Each row has a name. After each piece below comes the name of the row it's from, unless a question asks for something else. Each question is about the rows just above it. Places in a row count from 1.

[ -2  -2  -1   0   1  -5  -2   1   2   1   0   3   0  -1  -1  -1   0   0
  -1  -1  -1   0  -1   0   0 -20   0   1   0  -1   0   1   0   0  -1  -1
   1   0  -1  -1  -1   0   1  -2  -1]  j_572
[ 19  25   9   2  -7  54  17  -6 -20  -8  -1 -31   1  11  15   6   0  -4
  12  12  16   3  12   0   4 -35   0 -13   3  15  -4  -6   2   0   6   6
 -10  -5  13  15   8   2 -16  12  10]  j_876
[ -2  -2  -1   0   1  -5  -2   1   2   1   0   3   0  -1  -1  -1   0   0
  -1  -1  -1   0  -1   0   0 -20   0   1   0  -1   0   1   0   0  -1  -1
   1   0  -1  -1  -1   0   1  17  15]  j_171
[15  6  0 -4 12 13 16  3 12  0  0  3  0 -1 -1 -1  0  0 -1 -1 -1  0 -1  0
  0  3  0  1  0 -1  0  1  0  0 -1 -1  1  0 -1 -1 -1  0  1 -2 -1]  j_6
which: [25  9  2 -7 54 17] => j_876
Row and place where [ 0  0  3  0  1  0 -1  0  1] starts: => j_6, 24
which: [ -2  -2  -1   0   1  -5  -2   1   2   1   0   3   0  -1  -1  -1   0   0
  -1  -1  -1   0  -1   0   0 -20   0   1   0  -1   0   1   0   0  -1  -1
   1   0  -1  -1  -1   0   1  17  15] => j_171
which: [15  6  0 -4 12 12 16  3 12  0] => j_876
key -> tag
[3] -> j_562
[4] -> j_111
[-1] -> j_22
[16] -> j_590
[0] -> j_587
[-4] -> j_87
[-5] -> j_713
[15] -> j_762
Look up the entry of j_876 at place 25 in the table: => j_111

[-44   1  13   6  12  20 -10  12  28 -44  33  23 -20 -19 -37  15   2  25
 -19  12 -33 -18] : j_806
[ 28   6 -48   1 -31   2  17 -10   2  44  30  11   3 -23  -5  16 -25  31
 -36 -56  -9 -26] : j_493
[-20  32   5 -21  28 -15 -20   0 -37 -18  10  -1 -42 -31 -15   5  17  25
 -15 -19  11  11] : j_121
[ 10  -3 -21  27 -27 -52  16  -4 -13  -8   5  43  16  48  17 -51 -18  15
  17  17 -12   0] : j_629
[-20   3 -13 -40  17  12  -9  30  31 -31   1  26 -11  54  61  55  44  36
  25  16 -11   7] : j_672
[ 28   6 -48   1 -31   2  17] begins in row and place => j_493, 1
Table of tags by key:
[-18] -> j_381
[-25] -> j_360
[5] -> j_165
[43] -> j_551
Look up the entry of j_629 at place 17 in the table: => j_381
Which row holds [ 28 -15 -20   0 -37 -18  10  -1 -42 -31 -15]? => j_121

[ -4  45 -17   3 -34] -> j_463
[ -4  45 -24  27   7] -> j_839
[ 0  3  2 -4 -7] -> j_772
[-9  2  5 -8 -3] -> j_901
[-10 -12   1   6   2] -> j_456
[-5 13 16  2 14] -> j_219
[-19   7   3 -17   0] -> j_956
[-9  5  2  7 -5] -> j_938
[  6   2  -5 -12   3] -> j_970
[-3 -2 -1 -2  8] -> j_164
[  3 -17   0] begins in row and place => j_956, 3
which: [2 5] => j_901
which: [  3 -17] => j_956

[ -2 -19  -3 -38 -34]  j_733
[ -2 -28 -22  18   4]  j_798
[-16 -12   9 -35 -18]  j_650
[-23 -46 -22 -35   3]  j_701
[ -3 -23 -24  20   4]  j_343
[-17  -7  14 -31 -17]  j_511
[ 10 -22 -28  20 -14]  j_756
[  2 -30 -32  13  -4]  j_481
[-34  -8  18 -26   6]  j_779
[-35   4  18  27  33]  j_440
[-34  -8  -9 -39   5]  j_817
Where does [ 4 18 27 33] start? Give its row and place. => j_440, 2
which: [-22 -28] => j_756
Row and place where [-22 -35] starts: => j_701, 3
[-12   9 -35 -18] is in which row? => j_650
Table of tags by key:
[-34] -> j_232
[2] -> j_82
Join j_481 by its entry at place 1: => j_82

[ 41 -11  -9 -20  59 -18] -> j_669
[  1  16  23  11 -13  29] -> j_929
[  2  13 -14  52  -3   5] -> j_871
[ -6  10  23  12 -23  -4] -> j_510
[ 23  13  13 -13  52  -3] -> j_162
[  4 -23 -60 -26  45  20] -> j_182
which: [ 13  13 -13  52  -3] => j_162
Where do [ 2 13] appear? => j_871
key -> tag
[23] -> j_473
[-14] -> j_943
[-20] -> j_867
[11] -> j_445
[-3] -> j_322
[-13] -> j_52
[22] -> j_433
Look up the entry of j_162 at place 4 in the table: => j_52
Row and place where [23 12] starts: => j_510, 3
Where does [-20  59 -18] start? Give its row and place. => j_669, 4
which: [ 11 -13] => j_929

